Below is a small trained network, with its code and all its weights. Each question gives an input and a target symbol and asks what happens when units are switched off, that is, made to give their printed mean instead of their output.

import numpy as np


def w(rows, s, z=0):
    codes = np.array(rows[::2]) - 128.0
    scale = np.full(codes.shape[1], s)
    scale[-1] = z or s
    return codes * scale


def softmax(a):
    e = np.exp(a - a.max(-1, keepdims=True))
    return e / e.sum(-1, keepdims=True)


def log_softmax(a):
    a = a - a.max(-1, keepdims=True)
    return a - np.log(np.exp(a).sum(-1, keepdims=True))


def net(x, mask):
    ids = ['ΛΞΣβγεηπφ'.index(c) for c in x.split()]
    T = len(ids)
    res = E[ids] + P[:T]
    u = 0
    for l in range(3):
        r = res
        for j in range(2):
            rows = slice(4 * j, 4 * j + 4)
            q, k, v = (r @ M[l][rows].T for M in (Q, K, V))
            z = softmax(np.where(np.tri(T) > 0, q @ k.T / 4**0.5, -1e9)) @ v
            o = O[l][rows]
            res = res + np.where(mask[u + j], z, o[:, -1]) @ o[:, :-1]
        u += 2
    return log_softmax(res[-1] @ U[:, :-1].T + U[:, -1])


Q, K, V, O = {}, {}, {}, {}
E = w([
[117,144,207,206,84,187],'Λ',
[95,152,38,132,254,177],'Ξ',
[131,123,100,111,174,61],'Σ',
[140,82,123,98,17,184],'β',
[166,55,200,129,96,190],'γ',
[84,67,162,236,129,126],'ε',
[68,95,101,173,39,164],'η',
[197,124,40,225,118,171],'π',
[84,31,112,64,181,96],'φ',
],0.0076)
P = w([
[98,195,144,96,84,4],'0',
[154,95,115,166,120,152],'1',
[164,104,112,182,142,178],'2',
[181,107,98,183,162,180],'3',
[179,113,86,181,171,200],'4',
[200,112,79,193,192,219],'5',
[207,137,72,188,204,231],'6',
],0.0034)
Q[0] = w([
[135,134,88,76,203,83],'L0H0',
[109,165,150,81,188,102],'L0H0',
[95,166,119,109,119,72],'L0H0',
[62,101,136,181,124,143],'L0H0',
[76,94,68,137,154,140],'L0H1',
[104,81,137,254,123,114],'L0H1',
[69,164,134,99,123,99],'L0H1',
[111,107,153,98,208,89],'L0H1',
],0.043)
K[0] = w([
[81,151,170,112,48,13],'L0H0',
[112,92,229,103,145,61],'L0H0',
[41,48,173,126,87,110],'L0H0',
[78,142,76,217,177,125],'L0H0',
[31,182,54,127,150,96],'L0H1',
[134,183,18,252,225,175],'L0H1',
[37,73,151,151,63,123],'L0H1',
[65,122,216,118,212,29],'L0H1',
],0.027)
V[0] = w([
[223,201,164,105,101,57],'L0H0',
[17,119,124,230,141,69],'L0H0',
[174,47,148,124,82,127],'L0H0',
[172,184,143,181,170,179],'L0H0',
[52,171,154,145,80,130],'L0H1',
[36,177,160,139,94,148],'L0H1',
[177,129,248,182,155,133],'L0H1',
[152,128,60,135,69,69],'L0H1',
],0.014)
O[0] = w([
[39,103,100,234,98,130,3],'L0H0',
[239,131,162,106,166,1,218],'L0H0',
[59,115,121,122,197,150,145],'L0H0',
[174,234,93,157,110,178,215],'L0H0',
[61,226,135,139,131,172,40],'L0H1',
[63,231,156,125,140,161,34],'L0H1',
[161,85,212,190,186,120,55],'L0H1',
[90,154,32,172,86,157,177],'L0H1',
],0.011,0.0036)
Q[1] = w([
[222,170,216,190,7,232],'L1H0',
[120,146,71,107,164,44],'L1H0',
[107,112,72,238,80,64],'L1H0',
[107,201,155,41,64,88],'L1H0',
[93,162,175,104,217,57],'L1H1',
[84,138,155,55,89,180],'L1H1',
[80,99,34,72,182,46],'L1H1',
[85,79,213,144,34,105],'L1H1',
],0.022)
K[1] = w([
[254,128,79,174,46,176],'L1H0',
[91,177,173,72,118,53],'L1H0',
[74,96,84,204,90,63],'L1H0',
[124,159,127,78,56,131],'L1H0',
[119,179,160,144,192,66],'L1H1',
[113,131,134,53,131,207],'L1H1',
[66,161,74,101,95,34],'L1H1',
[93,58,187,126,151,147],'L1H1',
],0.024)
V[1] = w([
[126,101,24,100,243,82],'L1H0',
[140,92,161,156,162,153],'L1H0',
[110,77,123,88,20,146],'L1H0',
[142,142,63,247,100,85],'L1H0',
[139,105,167,172,59,145],'L1H1',
[111,96,233,150,41,156],'L1H1',
[169,206,92,239,62,154],'L1H1',
[144,138,155,146,168,79],'L1H1',
],0.013)
O[1] = w([
[166,206,182,254,153,180,171],'L1H0',
[63,87,94,195,136,80,101],'L1H0',
[165,61,144,75,185,219,129],'L1H0',
[166,85,136,171,1,168,190],'L1H0',
[129,81,154,147,161,84,125],'L1H1',
[178,91,157,194,233,127,43],'L1H1',
[36,111,253,100,132,45,252],'L1H1',
[163,177,151,171,95,115,109],'L1H1',
],0.0083,0.012)
Q[2] = w([
[111,140,179,97,132,143],'L2H0',
[143,86,24,153,166,153],'L2H0',
[141,206,108,253,152,75],'L2H0',
[134,118,103,152,171,197],'L2H0',
[92,179,117,128,163,156],'L2H1',
[82,200,72,156,130,156],'L2H1',
[115,129,155,204,59,78],'L2H1',
[89,107,117,168,31,107],'L2H1',
],0.032)
K[2] = w([
[137,106,123,113,102,186],'L2H0',
[110,154,72,115,191,52],'L2H0',
[252,175,173,145,168,123],'L2H0',
[154,113,60,107,171,119],'L2H0',
[131,164,100,101,127,192],'L2H1',
[86,188,86,172,120,175],'L2H1',
[65,132,200,157,115,75],'L2H1',
[117,127,150,202,71,104],'L2H1',
],0.033)
V[2] = w([
[103,134,173,133,150,93],'L2H0',
[94,151,116,133,122,144],'L2H0',
[121,151,203,141,191,111],'L2H0',
[127,117,130,121,122,118],'L2H0',
[174,102,91,91,105,111],'L2H1',
[143,84,116,96,111,122],'L2H1',
[101,141,143,162,157,137],'L2H1',
[45,217,232,160,159,254],'L2H1',
],0.0043)
O[2] = w([
[153,140,92,163,140,74,135],'L2H0',
[132,121,102,143,149,116,149],'L2H0',
[147,145,60,182,109,95,2],'L2H0',
[130,128,136,125,140,115,159],'L2H0',
[154,88,123,74,166,190,175],'L2H1',
[129,127,121,92,144,120,180],'L2H1',
[128,133,118,141,99,125,40],'L2H1',
[90,181,52,217,117,3,70],'L2H1',
],0.0032,0.0029)
U = w([
[141,67,52,106,136,54,1],'Λ',
[54,252,110,66,145,172,186],'Ξ',
[159,66,143,198,71,190,224],'Σ',
[134,33,126,199,245,140,200],'β',
[25,50,45,89,173,169,148],'γ',
[228,145,118,176,169,57,16],'ε',
[238,45,170,35,188,72,68],'η',
[80,126,215,132,223,70,92],'π',
[183,111,85,164,179,185,85],'φ',
],0.0031,0.0029)

Each question gives the input, a string of symbols that net reads in full, and the target symbol t.
The units are the heads (4 rows each of Q, K, V and O). Each row of codes is followed by its name. A weight is (code - 128) times the scale printed after its matrix; where a second scale follows, it is the last column's (O and U).
mask holds one flag per head, layer by layer. A switched-off head (its flag False) gives its mean, the last column of its rows in O, instead of its output. The means were averaged over made-up inputs and are rounded, as every weight is.
A unit's drop is (log p(t) with every unit on - log p(t) with that unit switched off) / (log p(t) with every unit on - log p(t) with every unit switched off).
The circuit of an input: a set's keep is (log p(t) with only the set's units on - log p(t) with every unit switched off) / (log p(t) with every unit on - log p(t) with every unit switched off). Starting from all 6 units, units are removed one at a time, each time the one whose removal leaves the highest keep (on an exact tie, the one counted first), for as long as the keep stays at least 0.8.
circuit, biggest first: the units of the circuit, biggest drop first
most important unit: the unit with the biggest drop
heads that matter: for each layer, one digit per head in row order, 1 if its drop is at least 0.15 and else 0, layers parted by /
drop when u is switched off: that unit's drop, to one decimal
input η ε π ε Λ, target Σ: most important unit	L1H0
input ε γ φ π Σ Λ φ, target ε: heads that matter	10 / 11 / 00
input Λ π η γ ε γ φ, target Λ: circuit, biggest first	L0H1; L1H0; L0H0
input π π π ε η η, target Σ: heads that matter	01 / 10 / 00
input η η ε Λ φ, target η: circuit, biggest first	L0H1; L0H0; L1H0
input γ π Ξ, target γ: circuit, biggest first	L0H1; L0H0; L1H0
input Σ η β, target γ: circuit, biggest first	L0H0; L1H0
input η Ξ η π π Σ, target η: heads that matter	01 / 10 / 00
input Ξ η Λ, target η: heads that matter	10 / 10 / 00
input φ γ Ξ, target φ: circuit, biggest first	L1H1; L0H0
input Σ Ξ Σ Σ, target Σ: heads that matter	10 / 10 / 00
input γ ε η η Λ Λ β, target γ: circuit, biggest first	L0H0; L1H0; L0H1
input φ γ Ξ η β π Λ, target Σ: circuit, biggest first	L0H1; L1H0
input Λ β φ γ η π Σ, target Λ: most important unit	L0H1
input Ξ η Ξ Ξ η ε, target η: circuit, biggest first	L0H0; L1H0; L0H1
input φ γ φ β φ, target φ: heads that matter	10 / 11 / 00
input Λ η η, target Ξ: heads that matter	11 / 11 / 00
input η π π ε η Ξ η, target η: circuit, biggest first	L0H0; L1H0; L0H1
input η ε Σ β π Ξ, target η: circuit, biggest first	L0H1; L0H0; L1H0
input Λ Ξ η η Ξ ε β, target η: most important unit	L1H0
input γ η β ε, target ε: circuit, biggest first	L0H0; L1H1; L0H1; L1H0
input η φ φ Ξ, target η: circuit, biggest first	L0H1; L1H0
input π γ Σ, target π: circuit, biggest first	L1H1; L0H0; L0H1
input Σ η Λ η φ φ, target Σ: circuit, biggest first	L0H0; L1H0; L0H1
input π π ε Ξ η Λ φ, target π: heads that matter	11 / 11 / 00
input γ Σ η γ Σ, target γ: drop when L1H0 is switched off	0.4
input π ε φ Ξ, target π: drop when L1H0 is switched off	0.3
input β β η Σ Σ Λ, target π: drop when L0H1 is switched off	0.6
